Each row of numbers belongs to one of the nodes below and depends on some of the facts about them. Some rows are named. Which node is each other row?

How the nodes are related:
bato ε:troflen α:radri
bedi τ:latro sudi lokle leguk plostin α:tozo
bidredem ε:sudi α:roflol
bofun ε:dabam α:kanek
brafle ε:vedra α:roflol
branek ε:trizis τ:sudi klesa nugreklo lovide trizis giden flomer α:mibrir
brestun α:tudrol
bristadu ε:plitres α:tozo
budimi α:dekil
dabam ε:sova α:kanek
dabon ε:flustu α:foflem
dekil ε:lokle τ:pabrotro mebun sova dotro α:steki
deze ε:fudratos τ:mitis zenifur α:tozo
dibar ε:foflem τ:luflesko α:trobren
dibotem ε:kistapli τ:troste klinem zitus α:trezum
diflen ε:rebuk α:fike
dirazer ε:drobrin α:kanek
distok ε:pigom τ:pleklamim mebun nodru greleston bidredem trizis zenifur reris α:relur
dotro ε:skodul α:seklo
dovoplur τ:skifanu vufitim velugek greleston bidredem stinin dusuplo zinem flomer α:mebun
dregrum ε:greleston α:dibar
drobrin ε:bofun α:kanek
dusuplo ε:skoflabram α:seklo
femil ε:vitre α:relur
fike α:giden
fistuflel ε:klinem α:dekil
flilal ε:skodratra τ:fistuflel steki α:papur
flomer ε:skelon α:foflem
floro ε:bidredem α:roflol
flustu ε:vetron τ:tiga troste nosol foflo rubrir fudre α:foflem
foflem ε:tozo α:trobren
foflo ε:branek α:mibrir
fofo α:mibrir
fote ε:tutavin τ:skota α:nodru
foti ε:pusuklun τ:dabon gibis relur plefi α:foflem
fudratos ε:bedi α:tozo
fudre ε:nodru α:giden
gebretu ε:dibotem α:trezum
gibis ε:triflak α:radri
gidok ε:menal α:tozo
greleston ε:stuzom α:dibar
groflograk ε:brafle α:roflol
grozor ε:mugon α:nodru
grugi α:nuzik
gukle ε:plestal τ:dabon brestun α:vaposok
gusko ε:seklo α:steki
kanek ε:velugek α:trostu
kistapli ε:lobramil α:trezum
klesa α:fudre
klinem ε:vufo α:dekil
kludak ε:sikluk α:giden
laskodek ε:fistuflel α:dekil
latro ε:tupiti α:foflem
leguk ε:zenifur α:nodru
lemek ε:reris τ:brestun diflen gebretu budimi α:trostu
lemol ε:femil τ:grugi gusko klesa fudratos α:relur
lobramil α:trezum
lokle ε:rubrus α:steki
lovide ε:skotal α:fike
luflesko ε:fudre α:giden
mebun ε:pabrotro α:radri
medraku ε:brestun τ:nuzik skodul femil sikol α:tudrol
menal ε:bristadu α:tozo
mibrir ε:zinem τ:seduk gusko greleston plostin sikol α:klake
miflus ε:zitostas α:vaposok
mitis ε:klesa α:fudre
moklem ε:mitis α:fudre
mugon τ:vufitim pegi α:nodru
nadru α:fike
naful ε:skozudi τ:menal nodru tupiti plostin α:seklo
nodru ε:kludak α:giden
nosol ε:diflen α:fike
nugreklo ε:dekil α:steki
nuzik ε:bato α:radri
pabrotro ε:nuzik α:radri
pakle α:seklo
pegi ε:nosol α:fike
pevor ε:vaposok α:giden
pigom ε:lemol α:relur
platubik ε:grugi α:nuzik
plefi ε:moklem α:fudre
pleklamim ε:trezum α:klake
plestal α:vaposok
plitres ε:vufitim α:tozo
plobu ε:dotro α:seklo
plostin ε:platubik α:nuzik
potidur ε:foflo α:mibrir
pusuklun ε:dabon α:foflem
rebuk ε:steflum α:fike
relur ε:tobur α:papur
reris α:trostu
rubrir α:kanek
rubrus α:steki
ruten ε:vunun α:dekil
sakan ε:skagal α:fike
seduk ε:gebretu α:trezum
seke ε:groflograk α:roflol
seklo ε:nugreklo α:steki
sesas ε:sikol τ:tiga seke budimi α:foflem
siflum ε:vestak τ:bato tudrol ruten α:mibrir
sikluk ε:vitos α:giden
sikol ε:latro α:foflem
skagal ε:lovide τ:diflen bofun α:fike
skelon ε:foti α:foflem
skidral α:klake
skifanu ε:pleklamim α:klake
skodratra τ:seke papur mebun vestak α:papur
skodul ε:pakle α:seklo
skoflabram ε:plobu τ:radri tutavin relur dotro tupiti α:seklo
skota ε:skidral α:klake
skotal ε:nadru α:fike
skozudi ε:stelin α:seklo
sova ε:rubrir α:kanek
steflum ε:zitus τ:dregrum pevor dirazer skota α:fike
stelin ε:stinin τ:lokle kistapli α:seklo
stinin ε:dusuplo α:seklo
stuzom τ:mebun kanek α:dibar
sudi α:roflol
suno ε:zunem τ:troflen vufitim steki α:nuzik
talek ε:mebun α:radri
teskan ε:dovoplur α:mebun
tiga ε:tudrol α:trostu
tobur ε:flilal α:papur
tozo ε:zaflem τ:plitres klinem relur kludak α:trobren
tratris ε:tiga τ:gibis rubrus rubrir femil zunem α:trostu
treser ε:medraku τ:nuzik platubik papur talek dabam α:tudrol
trezum ε:skota τ:pabrotro pigom budimi α:klake
triflak τ:seduk sova trizis α:radri
trizis ε:siflum α:mibrir
troflen ε:gibis α:radri
tromevak ε:skifanu α:klake
troste ε:veske α:nodru
trostu τ:radri klake luflesko zitus zunem veske
tudrol ε:kanek α:trostu
tupiti ε:flomer α:foflem
tutavin ε:leguk α:nodru
vaposok ε:fike α:giden
vedra ε:floro α:roflol
velugek ε:lemek α:trostu
veske ε:fote α:nodru
vestak ε:fofo α:mibrir
vetron α:foflem
vitos ε:pevor α:giden
vitre τ:nuzik dabam α:relur
vufitim ε:zagrin α:tozo
vufo ε:budimi τ:roflol α:dekil
vunun ε:laskodek α:dekil
zaflem α:trobren
zagrin ε:deze α:tozo
zenifur ε:grozor α:nodru
zinem ε:tromevak α:klake
zitostas ε:gukle α:vaposok
zitus ε:sakan α:fike
zunem ε:plostin α:nuzik

Named rows:
bedi: -304, 94, -146, 176, -10, 256, 9, -97, -81, -472, 191, 472, -244, -31, -369, -180, 33, -82, 115, 64, -101, 461, 60, 10, 122, 234, 444, -54, -159, -152, -300
stuzom: 1, 262, -56, -161, -133, 74, -12, -84, 308, -98, -303, 228, 12, 13, -210, 40, -135, 273, -181, -220, -54, 79, 110, 65, -100, 349, 549, -83, -421, 13, -208
vufo: -116, 121, 64, 63, -31, 209, -6, 15, 245, -384, 35, 234, -101, -12, -137, 104, -68, 107, 17, 73, 81, 334, 318, 26, -80, 230, 507, -73, -136, -12, -162
skodul: -266, 272, 182, 169, 105, 157, -93, -245, -74, -579, 450, 336, -243, 195, -274, -100, 121, 33, 138, -37, 134, 396, 288, -79, -85, 98, 413, 59, -169, -28, -325
pleklamim: -27, 335, 166, -37, -84, 53, -115, -216, 118, -265, 106, 287, -40, 95, -183, 27, 1, 205, -44, -200, 72, 264, 316, 85, -172, 98, 349, -37, -226, 41, -170
bristadu: 38, 299, 11, -121, -254, -138, -115, -207, 136, -90, -84, 240, -5, 53, -228, -53, -121, 350, -149, -123, -20, 205, 179, 190, -182, 194, 214, -67, -219, 39, -84
talek: 174, 402, 150, -122, -244, -200, -88, -146, 349, 0, -205, 111, 60, 150, -96, 54, -96, 365, -210, -216, 112, 156, 346, 263, -292, 143, 294, -69, -285, 196, -12
sikol: 102, 396, 70, -156, -319, -168, -28, -152, 257, 0, -184, 147, 22, 69, -158, -27, 4, 238, -292, -299, 82, 225, 313, 196, -290, 233, 257, -139, -329, 174, -25
mebun: 97, 381, 208, -268, -115, 16, -124, -236, 371, -47, -157, 167, 124, 94, -174, 117, -125, 377, -154, -432, 42, -8, 229, 146, -221, 121, 345, -85, -359, 135, -153
vestak: -139, 267, 167, -30, -53, 95, -124, -224, 101, -354, 185, 286, -83, 117, -239, 17, 53, 191, -13, -137, 52, 218, 274, 25, -190, 136, 373, -12, -183, 20, -207
velugek: -29, 276, 166, -21, -118, 34, -106, -181, 116, -247, 114, 225, -53, 104, -196, 8, 43, 219, -21, -172, 65, 249, 293, 72, -211, 153, 311, -24, -163, -1, -160
dirazer: 202, 379, 165, -139, -258, -151, -133, -109, 324, -41, -227, 78, 83, 111, -50, 43, -103, 374, -165, -238, 114, 191, 353, 262, -330, 173, 332, -70, -238, 115, 15
dusuplo: 20, 297, 173, 37, -78, 2, -138, -247, 61, -317, 135, 193, -58, 144, -174, -23, -15, 214, 28, -210, 116, 296, 320, 104, -208, 114, 447, 9, -190, 39, -205
dotro: -219, 297, 175, 42, 103, 222, -146, -218, -42, -528, 377, 325, -162, 167, -240, -86, 104, 132, 83, -163, 80, 315, 284, -51, -126, 108, 470, 15, -195, -95, -350
fudre: 162, 431, 94, -66, -197, -43, -194, -63, 325, 54, -220, 179, 7, 106, -78, 76, -45, 331, -27, -191, 142, 167, 449, 197, -255, 98, 164, -13, -290, 63, -96
nadru: -367, 144, 195, 218, 134, 429, -114, -213, -185, -574, 513, 544, -176, 120, -361, -140, 358, -7, 220, 62, -96, 387, 297, -222, -10, 123, 203, 129, -78, -123, -420
vunun: 118, 287, 245, -155, -239, -85, -94, -138, 383, -104, -77, 77, 101, 39, -44, 123, -138, 340, -114, -182, 134, 210, 389, 209, -265, 90, 299, -133, -157, 189, 23
gidok: 138, 362, 28, -176, -348, -248, -113, -161, 278, 41, -218, 155, 73, 48, -149, -36, -159, 416, -208, -231, -21, 152, 185, 283, -237, 196, 234, -89, -254, 113, 9

Rows to name:
No name comes twice in this set of rows, the named rows included.
-375, 134, -142, 147, -4, 354, -4, -54, -71, -526, 363, 405, -317, -12, -314, -88, 177, -54, -8, 98, -18, 391, 225, -327, -6, 340, 483, 1, -240, -200, -400 -> flustu
-189, 123, -119, 75, -67, 160, -21, -85, 47, -359, 21, 407, -148, 1, -340, -64, -56, 110, 5, 21, -69, 292, 51, -37, 48, 308, 454, -34, -239, -95, -290 -> deze
-235, 216, -153, -7, -134, 263, -41, 52, 126, -387, 124, 293, -218, -32, -212, -111, 86, 71, -110, 65, 36, 346, 321, -132, -109, 385, 489, -76, -281, -203, -258 -> foti
-138, 224, -17, 99, -12, 12, 42, 6, 328, -260, -117, 282, -136, 248, -155, 33, -88, 120, -145, 141, 144, 287, 301, 15, -100, 288, 488, -20, -334, 124, -216 -> vitre
178, 277, 103, -142, -184, 5, -31, 1, 450, -19, -507, 153, 119, 64, -108, 86, -190, 288, -174, -331, 7, 110, 257, 286, -195, 258, 612, -102, -366, 110, -69 -> distok
143, 288, -21, -62, -271, -73, -41, 64, 503, -54, -412, 79, 29, 80, -7, 11, -206, 344, -231, -22, 75, 212, 401, 271, -239, 283, 525, -75, -349, 49, -4 -> tratris
91, 312, 37, -28, -155, -149, 39, 3, 525, 3, -427, 121, 1, 243, -37, 80, -211, 300, -296, -8, 171, 209, 347, 165, -182, 279, 505, -43, -428, 250, -34 -> treser
91, 266, 42, 57, -86, 6, -81, -2, 309, -201, -265, 123, -47, 81, -63, -31, -141, 204, -76, -164, 135, 322, 315, 214, -170, 223, 684, -77, -272, 90, -78 -> stelin
-307, 238, 162, 197, 136, 254, -130, -276, -173, -626, 551, 377, -276, 136, -278, -91, 145, 26, 179, -99, 68, 403, 240, -147, -71, 76, 462, 60, -98, -134, -370 -> pakle
-63, 199, 19, -62, -22, 153, -51, -71, 342, -188, -201, 218, -14, 93, -169, 93, -94, 240, -117, -131, 35, 102, 221, 29, -107, 259, 602, -5, -350, 99, -238 -> skodratra
173, 393, 57, -169, -363, -215, -86, -137, 267, 57, -204, 114, 46, 47, -125, -12, -116, 388, -252, -267, 93, 172, 292, 243, -255, 197, 222, -102, -290, 124, 3 -> dregrum
-88, 20, -10, 220, -22, 232, -76, 7, 21, -353, 97, 438, -176, 162, -289, 139, 119, -19, 172, 126, -65, 330, 325, -172, -63, 324, 484, 102, -102, -277, -383 -> mugon
155, 453, 102, -213, -257, -107, -164, -81, 367, -22, -222, 85, 83, 65, -51, 21, -145, 394, -164, -207, 94, 172, 403, 267, -329, 150, 287, -109, -321, 19, 20 -> relur
-301, 245, -32, 48, -96, 225, -74, -181, -137, -459, 485, 357, -239, -56, -304, -134, 254, 10, -7, -82, 21, 372, 320, -248, -119, 185, 246, -46, -153, -123, -316 -> dabon

The same nodes again, as new rows of numbers:
Known rows:
dotro: 88, 16, -106, 101, 125, 120, -337, -11, 44, -27, 10, 12, -130
kludak: -23, 69, -20, -20, 114, 21, 50, -46, 23, 11, 11, -46, 16
dibotem: -45, 26, -1, -26, -43, 6, 105, 74, -13, 8, -75, 18, 34
reris: 69, -18, -56, 83, 35, 62, -253, -24, 32, -30, 33, -18, -95
skota: 43, 14, -55, 81, 81, 58, -272, -21, 36, -11, 19, 3, -106
brafle: -11, -3, 8, -42, -31, -34, 108, 34, -29, 17, -12, 19, 34
vufitim: 82, 55, 23, 3, -96, 101, -88, -81, 20, -16, 56, 34, 29
leguk: 30, -19, -38, -31, 96, -81, -77, -23, -10, -39, 52, -59, 32
fofo: 42, 17, -46, 85, -17, 62, -289, 14, 35, -35, -7, -4, -83
kistapli: 38, -86, -21, 43, 12, -120, 18, 13, -32, 8, 48, -6, 17
dovoplur: -18, -48, 42, -90, -100, -33, 188, 43, -93, 14, -39, 10, 91
dabon: 60, 90, -63, 119, 20, 125, -383, -19, 184, -91, 71, 7, -191
tutavin: -6, 47, -30, -71, 119, -37, 48, -33, 13, -13, 17, -50, 51
grugi: 48, -44, -27, 22, 28, -32, -89, 1, -24, 2, 51, -9, -23
skoflabram: 20, -7, -63, 59, 19, 80, -176, 72, 1, -36, -65, 31, -54
distok: -40, -48, 46, -90, -89, -75, 269, 62, -102, 20, -33, 13, 118
fote: -61, 22, 33, -119, 12, -75, 60, 20, -60, -24, -65, -38, 95
bato: -110, -57, -6, -16, -29, -152, -181, -224, -82, 5, 0, 56, -207

Name these rows:
No name comes twice in this set of rows, the named rows included.
-62, -11, 47, -110, 17, -77, 303, 19, -77, 29, -24, -37, 104 -> miflus
49, -19, -81, 60, 61, 106, -252, 21, -2, -35, -34, 23, -90 -> plobu
-42, 42, 30, -17, 117, -22, 257, -41, 20, 40, -9, -42, 54 -> fudre
7, 12, -44, 123, -8, 71, -176, 45, 22, -49, -74, 2, -68 -> trezum
-77, 19, 71, -88, -106, -65, 328, 78, 29, -13, -15, 50, 74 -> sesas
10, 13, 13, -27, -14, -47, 66, 12, 84, -24, 78, 35, -46 -> tupiti
90, 64, -58, 163, 0, 183, -602, -1, 129, -153, 60, -2, -251 -> vetron
31, 8, -43, -24, 98, -12, -177, -40, 3, -47, 32, -74, -2 -> zenifur
-131, -56, 48, -16, -44, -206, 13, -216, -80, 38, -31, 57, -158 -> tudrol
-15, 57, -37, 74, -46, 99, -162, 52, 29, -33, -58, 4, -77 -> lemek

